Below is a small trained network, with its code and all its weights. Each question gives an input and a class and asks what happens when units are switched off, that is, made to give their printed mean instead of their output.

import numpy as np


def w(rows, s, z=0):
    codes = np.array(rows[::2]) - 128.0
    scale = np.full(codes.shape[1], s)
    scale[-1] = z or s
    return codes * scale


def f(y):
    return y / 2 * (1 + np.tanh(0.7978845608 * (y + 0.044715 * y**3)))


def log_softmax(a):
    a = a - a.max(-1, keepdims=True)
    return a - np.log(np.exp(a).sum(-1, keepdims=True))


def net(x, mask):
    res = np.array(x, float).reshape(1, 2) / 4 @ E
    y = f(res @ A[0][:, :-1].T + A[0][:, -1])
    res = res + np.where(mask, y, B[0][:, -1]) @ B[0][:, :-1]
    return log_softmax(res[-1] @ U[:, :-1].T + U[:, -1])


A, B = {}, {}
E = w([
[16,254,90],'x0',
[173,228,232],'x1',
],0.0074)
A[0] = w([
[147,178,239,77],'neuron 1',
[173,212,247,168],'neuron 2',
[48,24,15,90],'neuron 3',
[178,222,242,76],'neuron 4',
[112,146,129,254],'neuron 5',
[254,38,216,99],'neuron 6',
[36,228,104,79],'neuron 7',
[65,250,105,141],'neuron 8',
],0.0096,0.0091)
B[0] = w([
[89,184,87,168],'neuron 1',
[131,91,60,243],'neuron 2',
[157,220,47,225],'neuron 3',
[93,196,47,196],'neuron 4',
[238,3,129,254],'neuron 5',
[188,210,217,245],'neuron 6',
[124,214,191,202],'neuron 7',
[185,159,194,236],'neuron 8',
],0.027,0.0079)
U = w([
[158,167,235,118],'0',
[136,150,31,117],'1',
[168,6,155,254],'2',
[87,119,176,77],'3',
],0.016,0.0048)

Each question gives the input, the list of numbers given to net, and the class t.
The units are the neurons (one row each of A and B). Each row of codes is followed by its name. A weight is (code - 128) times the scale printed after its matrix; where a second scale follows, it is the last column's (A, B and U).
mask holds one flag per neuron, in row order. A switched-off neuron (its flag False) gives its mean, the last column of its row in B, instead of its output. The means were averaged over made-up inputs and are rounded, as every weight is.
A unit's drop is (log p(t) with every unit on - log p(t) with that unit switched off) / (log p(t) with every unit on - log p(t) with every unit switched off).
The circuit of an input: a set's keep is (log p(t) with only the set's units on - log p(t) with every unit switched off) / (log p(t) with every unit on - log p(t) with every unit switched off). Starting from all 8 units, units are removed one at a time, each time the one whose removal leaves the highest keep (on an exact tie, the one counted first), for as long as the keep stays at least 0.8.
units of the circuit, in order: the units of the circuit, biggest drop first
most important unit: the unit with the biggest drop
top k neurons: the k neurons with the biggest drops, biggest first
drop when u is switched off: that unit's drop, to one decimal
input [-3,4], class 1: most important unit	neuron 8
input [2,2], class 2: units of the circuit, in order	[neuron 6; neuron 3]
input [-5,6], class 1: top 3 neurons	[neuron 2; neuron 4; neuron 8]
input [0,-3], class 2: top 2 neurons	[neuron 4; neuron 1]
input [-7,-8], class 1: top 2 neurons	[neuron 3; neuron 8]
input [-3,3], class 2: units of the circuit, in order	[neuron 3; neuron 7]
input [-8,-8], class 0: top 3 neurons	[neuron 6; neuron 2; neuron 4]
input [4,-4], class 0: top 2 neurons	[neuron 2; neuron 4]
input [-3,-3], class 2: units of the circuit, in order	[neuron 7; neuron 4]
input [3,-2], class 2: units of the circuit, in order	[neuron 6; neuron 4]
input [-3,-2], class 2: top 2 neurons	[neuron 7; neuron 8]
input [8,-8], class 0: top 3 neurons	[neuron 7; neuron 8; neuron 2]
input [6,-6], class 0: top 3 neurons	[neuron 7; neuron 8; neuron 2]
input [4,6], class 1: units of the circuit, in order	[neuron 2]
input [5,7], class 1: top 2 neurons	[neuron 2; neuron 4]
input [-6,-5], class 0: top 2 neurons	[neuron 6; neuron 2]
input [2,-2], class 2: drop when neuron 6 is switched off	0.3
input [-8,-4], class 0: drop when neuron 6 is switched off	0.6
input [1,3], class 2: drop when neuron 3 is switched off	0.5
input [-2,3], class 2: top neuron	[neuron 3]
